Below is a small trained network, with its code and all its weights. Each question gives an input and a target symbol and asks what happens when units are switched off, that is, made to give their printed mean instead of their output.

import numpy as np


def w(rows, s, z=0):
    codes = np.array(rows[::2]) - 128.0
    scale = np.full(codes.shape[1], s)
    scale[-1] = z or s
    return codes * scale


def norm(h):
    return h / np.sqrt((h * h).mean(-1, keepdims=True) + 1e-5)


def f(y):
    return y / 2 * (1 + np.tanh(0.7978845608 * (y + 0.044715 * y**3)))


def softmax(a):
    e = np.exp(a - a.max(-1, keepdims=True))
    return e / e.sum(-1, keepdims=True)


def log_softmax(a):
    a = a - a.max(-1, keepdims=True)
    return a - np.log(np.exp(a).sum(-1, keepdims=True))


def net(x, mask):
    ids = ['αβγδεηθλξπτφψω'.index(c) for c in x.split()]
    T = len(ids)
    res = E[ids] + P[:T]
    q, k, v = (norm(res) @ M[0].T for M in (Q, K, V))
    z = softmax(np.where(np.tri(T) > 0, q @ k.T / 2**0.5, -1e9)) @ v
    res = res + np.where(mask[0], z, O[0][:, -1]) @ O[0][:, :-1]
    y = f(norm(res) @ A[0][:, :-1].T + A[0][:, -1])
    res = res + np.where(mask[1:13], y, B[0][:, -1]) @ B[0][:, :-1]
    return log_softmax(norm(res)[-1] @ U[:, :-1].T + U[:, -1])


Q, K, V, O, A, B = {}, {}, {}, {}, {}, {}
E = w([
[28,220,17,226,247,116],'α',
[181,186,127,148,121,151],'β',
[80,122,120,111,177,80],'γ',
[117,163,122,113,206,114],'δ',
[142,178,175,207,156,74],'ε',
[182,159,151,146,92,142],'η',
[169,200,88,161,133,152],'θ',
[243,62,228,165,109,156],'λ',
[186,122,180,125,79,154],'ξ',
[91,138,139,164,91,196],'π',
[130,126,66,58,199,99],'τ',
[176,67,54,188,144,159],'φ',
[118,61,152,111,101,136],'ψ',
[138,79,89,173,78,80],'ω',
],0.013)
P = w([
[184,88,217,210,253,142],'0',
[168,97,204,165,219,147],'1',
[139,109,174,137,195,147],'2',
[145,124,174,97,159,160],'3',
[118,136,152,74,122,183],'4',
[124,152,142,55,99,190],'5',
[114,179,115,28,71,205],'6',
],0.0053)
Q[0] = w([
[193,156,134,140,72,254],'h1',
[121,71,106,185,136,199],'h1',
],0.013)
K[0] = w([
[93,80,1,32,21,178],'h1',
[149,30,102,79,82,77],'h1',
],0.0081)
V[0] = w([
[229,44,10,152,101,1],'h1',
[163,38,79,114,177,211],'h1',
],0.007)
O[0] = w([
[141,141,81,87,34,113,111],'h1',
[125,91,76,103,111,253,254],'h1',
],0.011,0.00096)
A[0] = w([
[156,13,58,121,178,139,152],'n1',
[187,200,183,106,136,25,29],'n2',
[47,169,48,115,162,134,252],'n3',
[56,99,77,81,175,133,119],'n4',
[100,53,212,119,101,167,88],'n5',
[157,156,122,149,139,149,38],'n6',
[208,97,130,125,93,176,105],'n7',
[47,123,165,108,177,109,140],'n8',
[171,237,158,102,105,106,205],'n9',
[130,83,133,185,179,77,237],'n10',
[102,87,91,144,9,56,156],'n11',
[138,135,170,57,61,143,153],'n12',
],0.011,0.0031)
B[0] = w([
[104,182,132,96,116,134,193],'n1',
[194,206,133,134,107,121,229],'n2',
[84,127,149,140,103,77,182],'n3',
[131,167,186,139,110,158,156],'n4',
[128,124,81,114,156,103,179],'n5',
[116,127,100,95,122,132,135],'n6',
[94,165,158,119,110,94,223],'n7',
[160,123,164,171,96,151,190],'n8',
[146,133,135,99,141,80,203],'n9',
[116,75,73,119,86,120,253],'n10',
[89,6,79,83,143,65,203],'n11',
[120,100,120,163,131,116,179],'n12',
],0.013,0.0063)
U = w([
[36,153,140,204,133,82,89],'α',
[122,172,51,120,191,103,74],'β',
[118,81,178,174,60,144,66],'γ',
[136,58,154,188,173,183,253],'δ',
[204,149,157,184,103,70,181],'ε',
[155,104,134,120,120,148,40],'η',
[112,99,181,78,226,69,67],'θ',
[98,58,83,93,102,61,175],'λ',
[183,108,63,131,30,229,155],'ξ',
[178,106,116,121,149,164,87],'π',
[72,173,153,61,154,191,144],'τ',
[97,145,185,129,83,129,121],'φ',
[141,93,245,89,108,128,142],'ψ',
[152,117,124,115,148,144,94],'ω',
],0.011,0.0042)

Each question gives the input, a string of symbols that net reads in full, and the target symbol t.
The units are the heads (2 rows each of Q, K, V and O) and the neurons (one row each of A and B). Each row of codes is followed by its name. A weight is (code - 128) times the scale printed after its matrix; where a second scale follows, it is the last column's (O, A, B and U).
mask holds one flag per unit, heads first, then neurons. A switched-off unit (its flag False) gives its mean, the last column of its rows in O or B, instead of its output. The means were averaged over made-up inputs and are rounded, as every weight is.
A unit's drop is (log p(t) with every unit on - log p(t) with that unit switched off) / (log p(t) with every unit on - log p(t) with every unit switched off).
The circuit of an input: a set's keep is (log p(t) with only the set's units on - log p(t) with every unit switched off) / (log p(t) with every unit on - log p(t) with every unit switched off). Starting from the 12 units with the biggest drops (on a tie, the unit counted first), units are removed one at a time, each time the one whose removal leaves the highest keep (on an exact tie, the one counted first), for as long as the keep stays at least 0.8.
units of the circuit, in order: the units of the circuit, biggest drop first
unit that matters most: the unit with the biggest drop
top k neurons: the k neurons with the biggest drops, biggest first
drop of u: that unit's drop, to one decimal
input γ η β λ β ξ, target θ: units of the circuit, in order -> [n5 h1 n10]
input ε φ ω β, target λ: units of the circuit, in order -> [h1 n11 n2]
input ε ξ η, target θ: units of the circuit, in order -> [n8 n2 h1]
input η γ ε ε η δ, target ε: units of the circuit, in order -> [h1 n2]
input η π η ξ ψ θ η, target τ: units of the circuit, in order -> [h1 n10 n8]
input ξ τ π η ξ λ, target θ: unit that matters most -> n5
input ω α γ η ψ ξ, target τ: top 2 neurons -> [n7 n10]
input η η η ω β, target λ: units of the circuit, in order -> [h1 n11]
input ε ξ ε α ε ψ θ, target τ: top 3 neurons -> [n10 n2 n8]
input τ γ δ, target δ: top 3 neurons -> [n7 n2 n8]
input α φ η, target ξ: drop of h1 -> 2.2
input ε φ η φ, target ξ: drop of n8 -> -0.1
input ω ε π, target λ: drop of n11 -> 0.4
input ξ φ ξ, target ξ: top neuron -> [n3]
